[  0  -2 -10  54  -6  -3  -8   7  -5  24  40  13 -16  38 -10  -7   2  16
   1 -12  -2   1  -3 -25   1  27  -1 -10   2   9  -1  16  14  -3   0  -4
 -29   7  -1   8   3   5   1  -9 -20   0  -8   1 -15   8  -8   7   4  11
   2 -19  -8   3  11  -5  -1   9  -7  14  -2 -16  10  -5  -3  -1  14  -3
  -4  -3  -8  -3   0 -11  -1  -3  -6   6 -10   7  -1   8  -9  -1  -1   8
 -19   0  -3  -4  27  14  21  -4  -2   5   9   3   2 -22 -14 -10  -7   1
 -13   2   2  -6   2  -7  11   7  -5  -2  12 -10   0 -10   1   5 -14  -3
  16  -8  12   7   1   6   6  18   2  -7   0   3  -6  -9  -4  20   3   2
 -23   5  -2   8  -3   2   8  -4 -11 -15  -2   4   9  14  27  -2  -2]  (67)
[ -4   4  -3 -18  -2   9 -10  24 -23  18 -44   7  14  21 -31  13  16   2
   4   7  -6  -5   7 -18  -1 -43   9   9  23  -5   0  20 -19  11  -1   6
  31   5  18   6  -4   2  13  13 -10  -6  -9  -1  11  27  34  -6  18   0
  -4 -21  13  -3  14   7 -30  -3  -5  -2  -2  18   4  -9  -5 -19  12   5
   4  -7  13   1  35  12  -1 -11  10 -12  12  -5   4   3   2  -2 -19  -8
  25  17  -3   0   9   2 -20 -11  -4 -21  -5   4  35   5 -16   2   8 -16
 -13   0  18   4  11  21   4  57  17 -13   0   1 -21 -38   8  -1  -4   4
  11  11   1  25   2   8  -4   9   0 -24  -3  -2  25 -24 -12   7   3  13
  44  -3   1 -10 -18  -7  -3 -30  32   0   4  14   8 -28  18  22  -2]  (67)
[  4   0  -4 -14  -5   0  11 -16  -5  -8   3  -8  -7  23  20  14   9  -7
  15  11  -5   5   2  21 -17 -16   4   8 -15 -14   4 -21 -13   4   1  -4
  16 -14  15  -9  -8  -6  -2  29  -5  -4  14  21  -6  -7  18  -8   6   5
   9  -7 -10   8 -20 -11  48   2   5 -13  -3   5   3  -2 -13  -6  -8  -1
   3  22  29  -5  -5  41   7   5   7 -64  -7   4   0   2   2  20  18   3
  27 -25 -12 -14 -21 -55 -28  20  -5   3  -2  -5 -31  32   6   8   3 -41
 -19  -3   2   0  -6  13  -5  -8  -9  11 -36   1 -24  20   6  11   7  -6
  -4  12 -18 -13   8  14 -12  16 -18  -4  -3 -32  -6   2  -2 -19   5   8
 -14  -3   3 -19  -1  -8   8  14   1   9  -4   0   4  -6  -4  -8  -6]  (63)
[  -6   -6    5   84  -32   -1    8  -11  -16   52   51    1   14   59
   16   13   -4   17   19   15   -5    7    4   -5   -3   10   14    0
    6  -26   12  -18  -35   -9    1   -5  -27   12   20    9   -1    7
    5   26   -4    9   11    9  -50    5  -27   16   18   14   10  -53
   -2   16   -5    3   22   32   -4    8   -5   15   -6   -8  -15  -11
   11  -39    5    2   20  -10   24   -4    2  -12   21  -53  -14    7
    5   11   -3   21   19    6   36  -14   -7  -30    5 -115    8   -8
    5    3   20   -3  -25   24  -15    3  -19  -92  -65   -6  -16  -20
   -1    6   15   -4   -9  -14  -17   -8  -59   20   10   28   -5  -12
    6   10  -21   12   -8    7  -13   84  -25  -23  -11  -33   -1   -2
  -19   -9   15   24   15   -9    9   15  -10   12   17  -18   34   -6
  -11   14   19    4   38  -20   11]  (63)
[ -7  -3  16  44 -14   7   4  19 -56  46   1  22  18  -8   5   0  34  18
  21  15   2   2   2 -11  22   7  23  21   6  -7   1 -18 -31 -11  -3  -8
 -29  37  30  21  -4  11   1 -17  13   6  15  -6   3  -4  34  13  15  18
 -12 -52  -3   5 -12  -6  24   6  -7  -6  -6  28   2  -1   2 -18  32 -43
   1 -17   3  21  41   5   3 -16  15 -57  -3  16   4  13  -2   5   6  14
  47  -4  15 -14  -1 -52  26  -2  -2   9   4   8   1   9   7   0 -23 -64
 -21  -2 -23  -6   7  -5   0  34  17 -36   6   2 -50  13   3 -13 -13   2
   8  35  10  15 -30 -14 -36  67   0  13 -18 -43  14   0 -27 -13   1  11
  41   3  -2  -8  -5  27   8 -22  25  -8 -14 -10 -13 -10   0 -14  -1]  (67)
[ -1  -1  -4  47 -16  -3  12 -10  -9  -3  20  -2   1  41  12  19   4   3
  10  10  -9   4   5   6 -22 -22   6   0   5 -18  10 -24 -22   2   5  -7
   2  -4  21  -8  -2  -3   4  27  -1  -1  13  21 -29  15 -14  10  18   5
   7 -32  -2  10  -3  15  37  18  -5   2  -3   4  -2  -8 -21   4   6  -4
   3  13  12  -9   7  25   6   0   6 -54  -3  -6   1   7  -1  25  15  -6
  45  -9  -8 -13   1 -65 -21   7   1   3  -3  -3 -22  30 -13  10  -5 -60
 -45 -10   6 -11   1  18  10   8 -12   8 -25  -3 -40   6   8  21   6 -10
 -11 -16 -30   1  -1  18  -5  50 -13 -28 -11 -23   0   9  -9 -13   8  18
  -5 -13  13   3 -14  -2   1  -6  17  -7  -5  15  18   6  22  -1   5]  (63)
[ 11  -7 -13  -6   7 -15   3 -29  11 -29 127 -12 -48  -1  10  -9  16 -14
   6  -3  -5   0 -11  26 -26  23 -18 -11 -29   8  -1 -33  28  -7  -3  -3
  16 -15  -7 -23   2   2 -20   8  -7  -5   7   1 -16 -14  14 -22 -26 -17
   7  23 -31   6 -21  -6  37   2   9   5   4 -35  22   2  -2   9 -21  20
   1  18  -2  -4 -34   3   2  26  -1  30 -24   8  -7  -5  -2   0  11  15
 -29 -29 -28  10  -8  20  13  18 -14   9  -9   0 -37 -19   8 -18  21  42
   7   0   1   3 -13  -3  -3 -40 -16  30 -15  -9   2  24 -11  -2  -1 -11
  -5 -24  13 -23  10  20  11 -18  -7   4  -1 -20 -28  13  18  20  -1 -15
 -39   1  -4 -15   9 -31  11  44 -50  -7  -5 -12  -7  11 -10  19  -7]  (63)
[ -5  -5  -4  69  -7  -5  -5   1   2  36  74  12  -7  50  -2   3 -14  17
  12   1   1  -4  -6 -14  -1  19  -5 -22   6  -2   4  28   3  -5   1  -9
 -35  14  20   4   4   8   7   4 -34   1  -8  -4 -19  11 -32  12  -1  29
  -1 -39   1   8  19  12 -25  18 -12  30  -3  -6   7 -10  -9   9   6 -27
   5   6 -10 -10  16 -24  -4  -8 -12  29 -10  -5  -2  11  -9   1 -17   7
 -40  -1  -5 -16  40  -1  29   3  -1   3  14  -2   1 -28 -25 -16  -6  -5
 -26  -7   4 -27   2   9  20   1  -6 -10  13 -14  -6  -8   2   9 -12   1
  23 -27  -2  17   1  12  12  36  -4  -5   2  17 -14 -11  -3  23   6  11
 -24  -9  13  22  -1  -3  -1 -19  -1  -8   6  20  18  28  42   0   6]  (62)
[ -1   1  -6  36   1   2  -5   3 -16  21  98  13  -8  10  -3  -7 -20   6
   2  -7   3   3  -2  -5   1  11   6  -6   4   5  -1  20   7  -6   0  -6
 -21  13  15   9   2   4   3  -6 -12   4   5 -11 -12  -4  -6   5  -8  14
 -11 -16  -9   5   2   3   4  15  -1  18  -1   0 -17  -7   4  -1   5 -14
   1  -1 -23   0  -4  -7   0  -8  -6  26 -14   2  -2   7  -5  -1  -2   6
 -39   4  -8  -4  16  31   6  -3  -4   2   5   4  -1  -3 -13  -3 -14   4
 -17  -9   1 -14  -3 -11   1  -8  -4  -2  11  -4  -5  -6   2   2  -8  -9
  24 -15   9   1  -7  -3   0  11  -4  -3   1  -3  -3   2   0  10  -1   1
 -30   3  -2   7   2 -16   1  -3  -9 -29  -6   0  -2  12  15   8   3]  (62)
[ -9   5   1  20  -8   5 -10  32 -35  27  26  24  10  -3 -18  -3  -1   9
   3   7   6   0  -3 -28  29   2   4   8  14  -1  -7  29  -4  -4  -3   0
  -9  38  18  20   0   5   9 -34  -6   4 -28 -18  24   8  11   4  -2  13
 -18 -31  10  -3   6  -8 -19  -6   7  10   1  20  -4  -2  10  -9  18 -25
   3 -32 -15  15  25  -7  -5 -14   0  12   0  16  -1   2  -2 -14 -14  -1
   7  18  22  -4  24  -3  43 -12  -2  -7   8   5  34 -25  -1   4 -17 -12
   5   4 -15   3   9   4  -1  49  19 -32  45  -2  -9 -21   1 -24 -11  10
  27  13  18  26 -19  -7 -11   0  10   4  -4 -34  17 -12 -12   4  -3  13
   9   7  -9  -1  -1  15   2 -27   0  -5   2  -2  -5  -5   5   1  -1]  (62)
[ -2  14 -17 -41   7   9 -12  14  14   2 -20   5 -14  18 -41  19 -24  -2
  -4   4  -4 -10   5 -28  -9 -20 -15 -13  16   4  -4  83  36  14   3   7
  18  -2  -1   4   4   3  14  25 -38  -4 -33 -20 -13  19   4   0  11  -3
  -2  -6  14   0  44   5 -53  -3 -16  14   2  -6  12 -10   2   6   2  17
  -1  16  -2 -20  15  -5  -9  -2   4  80   3 -16  -1   2  -2 -14 -41 -15
 -29  17   2   2  38  14  -2  -8  -7 -25  -4  -1  20 -34 -34  -3   8  42
  40   2  25   1  11  19   7  28   8  -7  26 -15  26 -78  -1   0 -10  -5
  35 -37  -1  30  19  17   2 -28   3 -44   4  56   3  -9   0  44  -2  -1
 -27 -11  16   7  -8 -28   5 -24   3 -10   8  14  21   4  26  -6   3]  (67)
[ -2   2 -12 -20  17  -1 -10   2  13 -13  -5  -4 -27 -21 -25   2   0 -11
  -2   3  -2  -7  -5   1   5  -2 -19 -16  -7  10  -5  28  36  12  -3   2
  37  -2   3  -4   7  -5   2   4  -7  -7 -19  -2  26   0  11 -15  -5  -9
   0   8  -4  -5  19  -1 -43 -10   4   3   6 -15  21   3  11  13 -12  20
   0   7  -9  -7 -11   7  -7  13  -6  72   2 -11  -4  -3  -1 -15 -23 -10
 -16  -1 -14  13  13  47  -2   3  -6 -10 -20  -2   6 -50  -8  -8  14  78
  10   4  10   8   2   1  -5   8   3   5  11  -4  36 -20 -13 -11  -7  -7
  14 -22  11   1   5   8   7 -42  14  -8   9  33  -1  -6   9  20  -8 -13
 -32   4   6 -10   1 -29  13   7 -25  -5  12  -3   3   6   1  25  -9]  (62)
[-10  -1   2  33  -6  16 -14  35 -30  49 -18  24  10  -5 -12  -2   6  13
   0   5   4   1  -4 -30  26   0  12   4  13   8  -5  37  -3   0  -4  -4
  -4  34  18  23   6  11   9 -28  -2   4 -10 -13  16  17  24  18   0  20
 -23 -38   6  -2  24  -7 -43  -4  -6   4  -4  18   2  -9  13 -10  32 -27
   0 -26 -12  11  31  -8  -4  -9   6  14  -8   5   2   1  -3 -14 -23  -2
  -1  27  30  -5  28   3  17 -20  -2  -4   1   9  51 -40 -10  -9 -26   4
  -4   1  -5 -11  14  -8  -2  41  19 -30  28  -5 -12 -22   2 -17 -13   7
  30  11  25  24 -16 -11 -10 -27  12   4  -6 -22  16 -10 -13  11   0  15
  19   4  -5  15  -5  17  14 -33  12 -22   2   0  -6  -1  25  -7   2]  (63)
